Below is a small trained network, with its code and all its weights. Each question gives an input and a class and asks what happens when units are switched off, that is, made to give their printed mean instead of their output.

import numpy as np


def w(rows, s, z=0):
    codes = np.array(rows[::2]) - 128.0
    scale = np.full(codes.shape[1], s)
    scale[-1] = z or s
    return codes * scale


def f(y):
    return np.maximum(y, 0)


def log_softmax(a):
    a = a - a.max(-1, keepdims=True)
    return a - np.log(np.exp(a).sum(-1, keepdims=True))


def net(x, mask):
    res = np.array(x, float).reshape(1, 5) / 4 @ E
    y = f(res @ A[0][:, :-1].T + A[0][:, -1])
    res = res + np.where(mask, y, B[0][:, -1]) @ B[0][:, :-1]
    return log_softmax(res[-1] @ U[:, :-1].T + U[:, -1])


A, B = {}, {}
E = w([
[189,158,90,160,49,210,27,176,146,213,132],'x0',
[80,242,95,121,56,74,74,8,117,150,131],'x1',
[127,127,130,129,131,132,125,126,131,127,127],'x2',
[127,122,130,126,127,129,124,128,127,130,134],'x3',
[85,82,165,5,143,170,143,160,213,187,64],'x4',
],0.014)
A[0] = w([
[115,44,193,50,194,212,183,224,211,152,58,119],'neuron 0',
[62,116,155,131,179,33,181,58,98,39,141,255],'neuron 1',
[24,64,200,78,235,69,255,117,126,27,108,221],'neuron 2',
[24,166,156,9,107,139,104,83,231,200,56,32],'neuron 3',
[58,152,144,72,116,121,121,93,160,157,119,60],'neuron 4',
[230,76,150,211,199,163,160,212,106,74,188,202],'neuron 5',
],0.0062,0.0047)
B[0] = w([
[171,149,119,159,136,104,85,113,185,206,192,221],'neuron 0',
[54,157,143,61,174,113,157,121,155,96,126,229],'neuron 1',
[170,119,109,169,131,2,135,45,104,161,159,253],'neuron 2',
[159,34,142,139,120,135,169,162,54,99,73,198],'neuron 3',
[144,108,137,148,118,114,153,125,60,112,96,159],'neuron 4',
[139,48,142,120,102,139,165,144,64,100,48,206],'neuron 5',
],0.0098,0.021)
U = w([
[109,59,158,96,167,105,194,121,92,82,84,138],'0',
[161,186,95,197,103,83,74,47,137,174,199,196],'1',
[153,89,128,138,71,204,118,196,83,112,64,213],'2',
[145,119,147,88,165,190,81,210,244,180,157,2],'3',
[44,244,128,92,155,122,137,98,134,47,153,67],'4',
],0.011,0.0032)

Each question gives the input, the list of numbers given to net, and the class t.
The units are the neurons (one row each of A and B). Each row of codes is followed by its name. A weight is (code - 128) times the scale printed after its matrix; where a second scale follows, it is the last column's (A, B and U).
mask holds one flag per neuron, in row order. A switched-off neuron (its flag False) gives its mean, the last column of its row in B, instead of its output. The means were averaged over made-up inputs and are rounded, as every weight is.
A unit's drop is (log p(t) with every unit on - log p(t) with that unit switched off) / (log p(t) with every unit on - log p(t) with every unit switched off).
The circuit of an input: a set's keep is (log p(t) with only the set's units on - log p(t) with every unit switched off) / (log p(t) with every unit on - log p(t) with every unit switched off). Starting from all 6 units, units are removed one at a time, each time the one whose removal leaves the highest keep (on an exact tie, the one counted first), for as long as the keep stays at least 0.8.
circuit, biggest first: the units of the circuit, biggest drop first
k most important neurons: the k neurons with the biggest drops, biggest first
drop when u is switched off: that unit's drop, to one decimal
input [-5,7,8,-7,0], class 4: 2 most important neurons => neuron 5; neuron 1
input [2,-6,0,-2,-2], class 2: most important neuron => neuron 5
input [1,5,6,3,5], class 2: circuit, biggest first => neuron 2; neuron 1
input [-6,2,0,-1,-3], class 4: circuit, biggest first => neuron 1; neuron 3
input [1,0,-7,-4,2], class 3: circuit, biggest first => neuron 2; neuron 5
input [-7,-6,8,-3,1], class 1: 2 most important neurons => neuron 2; neuron 0
input [0,4,0,-5,1], class 0: 2 most important neurons => neuron 0; neuron 2
input [-7,0,-8,-3,8], class 1: 2 most important neurons => neuron 0; neuron 2
input [2,3,4,4,1], class 2: 2 most important neurons => neuron 2; neuron 0
input [0,-7,-8,4,7], class 1: circuit, biggest first => neuron 0; neuron 2
input [1,6,-5,8,2], class 2: 2 most important neurons => neuron 2; neuron 1
input [-3,-4,8,6,6], class 1: 2 most important neurons => neuron 0; neuron 2
input [-1,-1,2,-6,7], class 1: 2 most important neurons => neuron 0; neuron 5
input [-7,3,2,3,-3], class 4: circuit, biggest first => neuron 1
input [-4,-7,5,-8,1], class 1: 3 most important neurons => neuron 0; neuron 2; neuron 3
input [-4,0,8,-8,7], class 1: 3 most important neurons => neuron 0; neuron 2; neuron 5
input [6,-7,-6,-6,2], class 3: 2 most important neurons => neuron 0; neuron 3
input [-5,-1,8,6,4], class 1: drop when neuron 2 is switched off => 0.3
input [-5,4,0,1,-4], class 4: drop when neuron 1 is switched off => 0.4
input [1,0,8,6,-6], class 2: drop when neuron 2 is switched off => 0.7
input [2,-1,0,5,-4], class 2: circuit, biggest first => neuron 2
